Below is a small trained network, with its code and all its weights. Each question gives an input and a target symbol and asks what happens when units are switched off, that is, made to give their printed mean instead of their output.

import numpy as np


def w(rows, s, z=0):
    codes = np.array(rows[::2]) - 128.0
    scale = np.full(codes.shape[1], s)
    scale[-1] = z or s
    return codes * scale


def norm(h):
    return h / np.sqrt((h * h).mean(-1, keepdims=True) + 1e-5)


def softmax(a):
    e = np.exp(a - a.max(-1, keepdims=True))
    return e / e.sum(-1, keepdims=True)


def log_softmax(a):
    a = a - a.max(-1, keepdims=True)
    return a - np.log(np.exp(a).sum(-1, keepdims=True))


def net(x, mask):
    ids = ['αβδεζηθλξπστφω'.index(c) for c in x.split()]
    T = len(ids)
    res = E[ids] + P[:T]
    u = 0
    for l in range(3):
        r = norm(res)
        for j in range(2):
            rows = slice(2 * j, 2 * j + 2)
            q, k, v = (r @ M[l][rows].T for M in (Q, K, V))
            z = softmax(np.where(np.tri(T) > 0, q @ k.T / 2**0.5, -1e9)) @ v
            o = O[l][rows]
            res = res + np.where(mask[u + j], z, o[:, -1]) @ o[:, :-1]
        u += 2
    return log_softmax(norm(res)[-1] @ U[:, :-1].T + U[:, -1])


Q, K, V, O = {}, {}, {}, {}
E = w([
[101,161,107,132],'α',
[165,88,100,97],'β',
[155,148,150,142],'δ',
[147,76,153,171],'ε',
[226,183,55,121],'ζ',
[107,102,100,141],'η',
[106,99,100,139],'θ',
[107,100,102,137],'λ',
[192,130,137,145],'ξ',
[11,117,191,167],'π',
[183,107,216,80],'σ',
[109,102,103,140],'τ',
[119,175,10,208],'φ',
[103,84,224,103],'ω',
],0.012)
P = w([
[19,249,52,25],'0',
[80,44,133,253],'1',
[70,44,131,247],'2',
[61,47,124,239],'3',
[72,53,130,211],'4',
[45,57,123,220],'5',
[51,63,116,210],'6',
[69,52,115,224],'7',
[54,51,119,205],'8',
[61,67,119,204],'9',
[64,61,115,190],'10',
],0.0026)
Q[0] = w([
[168,71,79,34],'0.h1',
[217,174,185,152],'0.h1',
[79,181,115,87],'0.h2',
[2,70,116,69],'0.h2',
],0.011)
K[0] = w([
[138,32,60,33],'0.h1',
[161,61,147,234],'0.h1',
[54,116,113,162],'0.h2',
[41,167,105,2],'0.h2',
],0.0093)
V[0] = w([
[85,252,214,214],'0.h1',
[158,166,226,253],'0.h1',
[238,108,98,209],'0.h2',
[87,57,103,186],'0.h2',
],0.0058)
O[0] = w([
[9,121,74,1,109],'0.h1',
[54,50,127,49,229],'0.h1',
[106,55,24,48,255],'0.h2',
[74,57,91,245,210],'0.h2',
],0.005,0.0024)
Q[1] = w([
[127,36,167,150],'1.h1',
[189,75,245,46],'1.h1',
[83,137,110,204],'1.h2',
[108,174,57,142],'1.h2',
],0.011)
K[1] = w([
[104,111,200,98],'1.h1',
[123,4,163,161],'1.h1',
[97,155,118,170],'1.h2',
[109,119,77,143],'1.h2',
],0.017)
V[1] = w([
[62,46,153,173],'1.h1',
[130,158,39,219],'1.h1',
[179,234,111,3],'1.h2',
[165,169,175,181],'1.h2',
],0.0049)
O[1] = w([
[72,84,158,202,180],'1.h1',
[130,167,2,178,106],'1.h1',
[73,57,66,231,2],'1.h2',
[46,109,89,75,109],'1.h2',
],0.0052,0.0037)
Q[2] = w([
[67,219,164,165],'2.h1',
[170,192,97,107],'2.h1',
[103,249,62,100],'2.h2',
[126,139,121,196],'2.h2',
],0.014)
K[2] = w([
[64,221,155,153],'2.h1',
[163,167,102,103],'2.h1',
[5,185,71,185],'2.h2',
[174,171,119,181],'2.h2',
],0.014)
V[2] = w([
[80,111,47,142],'2.h1',
[106,191,87,240],'2.h1',
[100,135,86,169],'2.h2',
[3,156,158,184],'2.h2',
],0.0049)
O[2] = w([
[239,166,200,101,187],'2.h1',
[79,141,253,31,6],'2.h1',
[85,220,95,128,62],'2.h2',
[180,243,57,107,36],'2.h2',
],0.0039,0.0013)
U = w([
[91,200,138,58,253],'α',
[234,142,151,210,17],'β',
[51,115,89,11,57],'δ',
[73,70,106,236,93],'ε',
[222,157,92,69,197],'ζ',
[135,166,149,157,133],'η',
[140,166,146,159,145],'θ',
[136,170,148,167,137],'λ',
[172,57,57,75,21],'ξ',
[7,148,161,146,57],'π',
[194,137,201,33,236],'σ',
[128,158,142,150,95],'τ',
[89,143,50,172,192],'φ',
[101,157,205,117,122],'ω',
],0.011,0.0035)

Each question gives the input, a string of symbols that net reads in full, and the target symbol t.
The units are the heads (2 rows each of Q, K, V and O). Each row of codes is followed by its name. A weight is (code - 128) times the scale printed after its matrix; where a second scale follows, it is the last column's (O and U).
mask holds one flag per head, layer by layer. A switched-off head (its flag False) gives its mean, the last column of its rows in O, instead of its output. The means were averaged over made-up inputs and are rounded, as every weight is.
A unit's drop is (log p(t) with every unit on - log p(t) with that unit switched off) / (log p(t) with every unit on - log p(t) with every unit switched off).
The circuit of an input: a set's keep is (log p(t) with only the set's units on - log p(t) with every unit switched off) / (log p(t) with every unit on - log p(t) with every unit switched off). Starting from all 6 units, units are removed one at a time, each time the one whose removal leaves the highest keep (on an exact tie, the one counted first), for as long as the keep stays at least 0.8.
units of the circuit, in order: the units of the circuit, biggest drop first
most important unit: the unit with the biggest drop
heads that matter: for each layer, one digit per head in row order, 1 if its drop is at least 0.15 and else 0, layers parted by /
drop of u: that unit's drop, to one decimal
input β ε ξ λ ε λ φ ζ θ, target β: most important unit -> 0.h1
input π ε ε ε α θ ε θ π τ, target π: units of the circuit, in order -> [0.h2; 0.h1; 1.h2]
input σ φ σ θ π π φ σ π θ, target σ: units of the circuit, in order -> [0.h2; 1.h1]
input φ ε β ε τ σ θ, target φ: heads that matter -> 00 / 10 / 00
input σ σ ω σ β ε λ, target σ: units of the circuit, in order -> [1.h2; 0.h2; 0.h1]
input ξ θ ε η α λ, target ξ: units of the circuit, in order -> [1.h1; 1.h2]
input φ π ζ ζ σ λ, target φ: heads that matter -> 10 / 10 / 01
input α α τ η η θ θ θ ξ σ θ, target α: heads that matter -> 01 / 00 / 00
input σ θ ξ ξ ε ω σ σ α, target α: heads that matter -> 10 / 00 / 01
input π α ε ζ ζ η, target π: heads that matter -> 01 / 00 / 10
input σ φ φ β α π ε ζ σ π λ, target σ: heads that matter -> 01 / 11 / 00
input φ π σ φ ε ε π ε φ τ, target φ: units of the circuit, in order -> [1.h1; 2.h2]
input ζ σ σ ω ξ η φ ζ λ, target ζ: units of the circuit, in order -> [1.h1; 0.h1; 0.h2]
input φ τ σ ξ π λ λ, target φ: most important unit -> 1.h1
input α ε σ ε τ, target α: heads that matter -> 11 / 00 / 00
input ε φ ε α, target α: units of the circuit, in order -> [2.h1; 2.h2]
input ε ε σ α ε ξ, target ξ: heads that matter -> 01 / 00 / 10
input ξ α η θ, target ξ: units of the circuit, in order -> [1.h1; 2.h1]
input η ξ ξ, target ξ: heads that matter -> 01 / 00 / 00
input ξ ξ ω σ ε φ α ζ τ, target ξ: units of the circuit, in order -> [1.h1; 0.h2; 1.h2; 2.h1]
input φ β η, target φ: drop of 0.h1 -> 0.1
input π τ ω ε β ε θ, target π: drop of 1.h2 -> 0.2
input ζ δ β δ α λ, target ζ: drop of 0.h1 -> 0.2
